Below is a small trained network, with its code and all its weights. Each question gives an input and a target symbol and asks what happens when units are switched off, that is, made to give their printed mean instead of their output.

import numpy as np


def w(rows, s, z=0):
    codes = np.array(rows[::2]) - 128.0
    scale = np.full(codes.shape[1], s)
    scale[-1] = z or s
    return codes * scale


def norm(h):
    return h / np.sqrt((h * h).mean(-1, keepdims=True) + 1e-5)


def f(y):
    return np.maximum(y, 0)


def softmax(a):
    e = np.exp(a - a.max(-1, keepdims=True))
    return e / e.sum(-1, keepdims=True)


def log_softmax(a):
    a = a - a.max(-1, keepdims=True)
    return a - np.log(np.exp(a).sum(-1, keepdims=True))


def net(x, mask):
    ids = ['ΣΦεζητ'.index(c) for c in x.split()]
    T = len(ids)
    res = E[ids] + P[:T]
    r = norm(res)
    for j in range(3):
        rows = slice(2 * j, 2 * j + 2)
        q, k, v = (r @ M[0][rows].T for M in (Q, K, V))
        z = softmax(np.where(np.tri(T) > 0, q @ k.T / 2**0.5, -1e9)) @ v
        o = O[0][rows]
        res = res + np.where(mask[j], z, o[:, -1]) @ o[:, :-1]
    y = f(norm(res) @ A[0][:, :-1].T + A[0][:, -1])
    res = res + np.where(mask[3:11], y, B[0][:, -1]) @ B[0][:, :-1]
    return log_softmax(norm(res)[-1] @ U[:, :-1].T + U[:, -1])


Q, K, V, O, A, B = {}, {}, {}, {}, {}, {}
E = w([
[125,105,121,182,146,254,177],'Σ',
[183,119,147,116,198,100,76],'Φ',
[119,110,181,135,239,114,183],'ε',
[142,127,46,169,224,123,97],'ζ',
[100,38,109,135,148,126,110],'η',
[119,172,101,17,185,133,86],'τ',
],0.017)
P = w([
[181,178,171,182,2,87,166],'0',
[205,85,94,106,155,95,119],'1',
[182,108,93,95,152,94,90],'2',
[159,130,98,106,151,100,77],'3',
[152,134,88,106,170,114,82],'4',
[141,134,88,100,175,108,94],'5',
[131,149,84,100,174,113,88],'6',
[120,167,82,100,168,107,82],'7',
[108,163,66,111,181,112,105],'8',
[94,176,72,108,181,118,91],'9',
[78,187,77,109,162,129,123],'10',
[92,199,58,113,159,140,116],'11',
[135,148,64,114,189,175,84],'12',
],0.0079)
Q[0] = w([
[109,129,165,145,16,86,145],'H1',
[91,116,46,141,184,166,114],'H1',
[126,67,121,152,116,94,100],'H2',
[143,128,103,85,250,127,111],'H2',
[128,100,79,79,191,120,148],'H3',
[107,67,98,150,109,179,112],'H3',
],0.013)
K[0] = w([
[93,77,155,80,210,163,114],'H1',
[148,176,168,137,72,89,177],'H1',
[177,116,146,73,86,127,87],'H2',
[7,139,70,118,133,153,141],'H2',
[117,138,143,154,68,124,153],'H3',
[120,162,143,113,134,69,129],'H3',
],0.014)
V[0] = w([
[159,125,122,138,127,72,57],'H1',
[116,70,252,102,134,76,124],'H1',
[122,172,190,93,150,154,168],'H2',
[145,130,164,183,145,185,118],'H2',
[159,197,136,88,123,144,91],'H3',
[109,71,115,134,58,152,97],'H3',
],0.012)
O[0] = w([
[120,196,93,130,171,149,205,125],'H1',
[251,107,91,102,170,136,125,144],'H1',
[119,139,170,76,224,183,73,45],'H2',
[187,112,160,148,91,188,96,253],'H2',
[151,119,154,46,126,120,134,45],'H3',
[114,137,70,139,136,193,64,131],'H3',
],0.011,0.005)
A[0] = w([
[113,105,174,96,100,194,132,84],'N1',
[8,60,136,136,85,152,75,98],'N2',
[87,238,68,67,148,146,76,104],'N3',
[102,97,189,83,188,147,163,226],'N4',
[149,171,49,213,148,129,60,249],'N5',
[155,143,108,144,187,69,254,192],'N6',
[125,36,91,88,206,104,128,118],'N7',
[248,55,120,120,127,93,56,87],'N8',
],0.0091,0.0019)
B[0] = w([
[194,166,151,65,139,161,111,168],'N1',
[111,150,36,60,70,126,119,233],'N2',
[155,129,144,166,216,163,209,164],'N3',
[43,57,173,132,114,188,114,173],'N4',
[2,133,199,156,113,175,99,254],'N5',
[103,75,90,137,115,83,22,221],'N6',
[96,225,99,203,154,119,85,177],'N7',
[78,233,183,174,43,100,219,211],'N8',
],0.0089,0.0081)
U = w([
[145,139,141,163,121,217,89,104],'Σ',
[199,165,197,112,108,55,135,104],'Φ',
[110,37,254,128,202,97,126,57],'ε',
[65,111,69,149,113,89,196,103],'ζ',
[139,62,74,145,56,110,81,173],'η',
[159,160,80,28,193,105,128,254],'τ',
],0.0065,0.0025)

Each question gives the input, a string of symbols that net reads in full, and the target symbol t.
The units are the heads (2 rows each of Q, K, V and O) and the neurons (one row each of A and B). Each row of codes is followed by its name. A weight is (code - 128) times the scale printed after its matrix; where a second scale follows, it is the last column's (O, A, B and U).
mask holds one flag per unit, heads first, then neurons. A switched-off unit (its flag False) gives its mean, the last column of its rows in O or B, instead of its output. The means were averaged over made-up inputs and are rounded, as every weight is.
A unit's drop is (log p(t) with every unit on - log p(t) with that unit switched off) / (log p(t) with every unit on - log p(t) with every unit switched off).
The circuit of an input: a set's keep is (log p(t) with only the set's units on - log p(t) with every unit switched off) / (log p(t) with every unit on - log p(t) with every unit switched off). Starting from all 11 units, units are removed one at a time, each time the one whose removal leaves the highest keep (on an exact tie, the one counted first), for as long as the keep stays at least 0.8.
units of the circuit, in order: the units of the circuit, biggest drop first
unit that matters most: the unit with the biggest drop
k most important neurons: the k neurons with the biggest drops, biggest first
which heads matter: for each layer, one digit per head in row order, 1 if its drop is at least 0.15 and else 0, layers parted by /
drop when u is switched off: that unit's drop, to one decimal
input η ζ Σ ζ ε ε, target Σ: units of the circuit, in order	(H3)
input Σ ζ η η Φ ε, target η: which heads matter	000
input η ζ η Φ Σ τ, target Σ: which heads matter	001
input Φ ζ τ Σ Σ τ Φ, target τ: which heads matter	110
input ε τ η Φ ε Σ Φ Φ τ Σ, target Φ: which heads matter	101
input ζ η Φ η Φ ε η Σ ε Σ η τ, target ζ: which heads matter	110
input τ Φ Σ Φ, target ε: which heads matter	110
input ε η τ η ε η τ ζ Φ, target Φ: 3 most important neurons	(N8; N2; N4)
input τ ζ ζ, target τ: 2 most important neurons	(N5; N8)
input Σ τ ζ τ ζ ζ ε, target η: units of the circuit, in order	(H1; N2)
input ε Σ Σ η Σ ε, target Φ: which heads matter	100
input τ τ ε η Φ τ Σ Σ, target ε: which heads matter	001
input ζ τ τ, target ζ: which heads matter	100
input τ η η η Φ Φ Φ, target ζ: which heads matter	010
input ε Σ Σ Σ Φ Φ ζ ζ Σ Φ, target Φ: units of the circuit, in order	(N8; H1)
input Φ ζ τ Σ τ Φ ζ, target τ: unit that matters most	H1
input Φ ζ η ε Σ τ η η, target τ: 2 most important neurons	(N5; N8)
input Φ Φ ζ ε Σ η η Σ Σ τ Φ Σ, target τ: 2 most important neurons	(N5; N8)
input ε ζ Φ ε, target Φ: drop when H3 is switched off	0.1
input τ η Σ τ Φ η ε Σ, target ε: drop when N2 is switched off	0.2
input Φ τ Φ, target τ: drop when N5 is switched off	0.1
input Φ ζ τ Σ Φ Σ, target τ: drop when H2 is switched off	-0.1
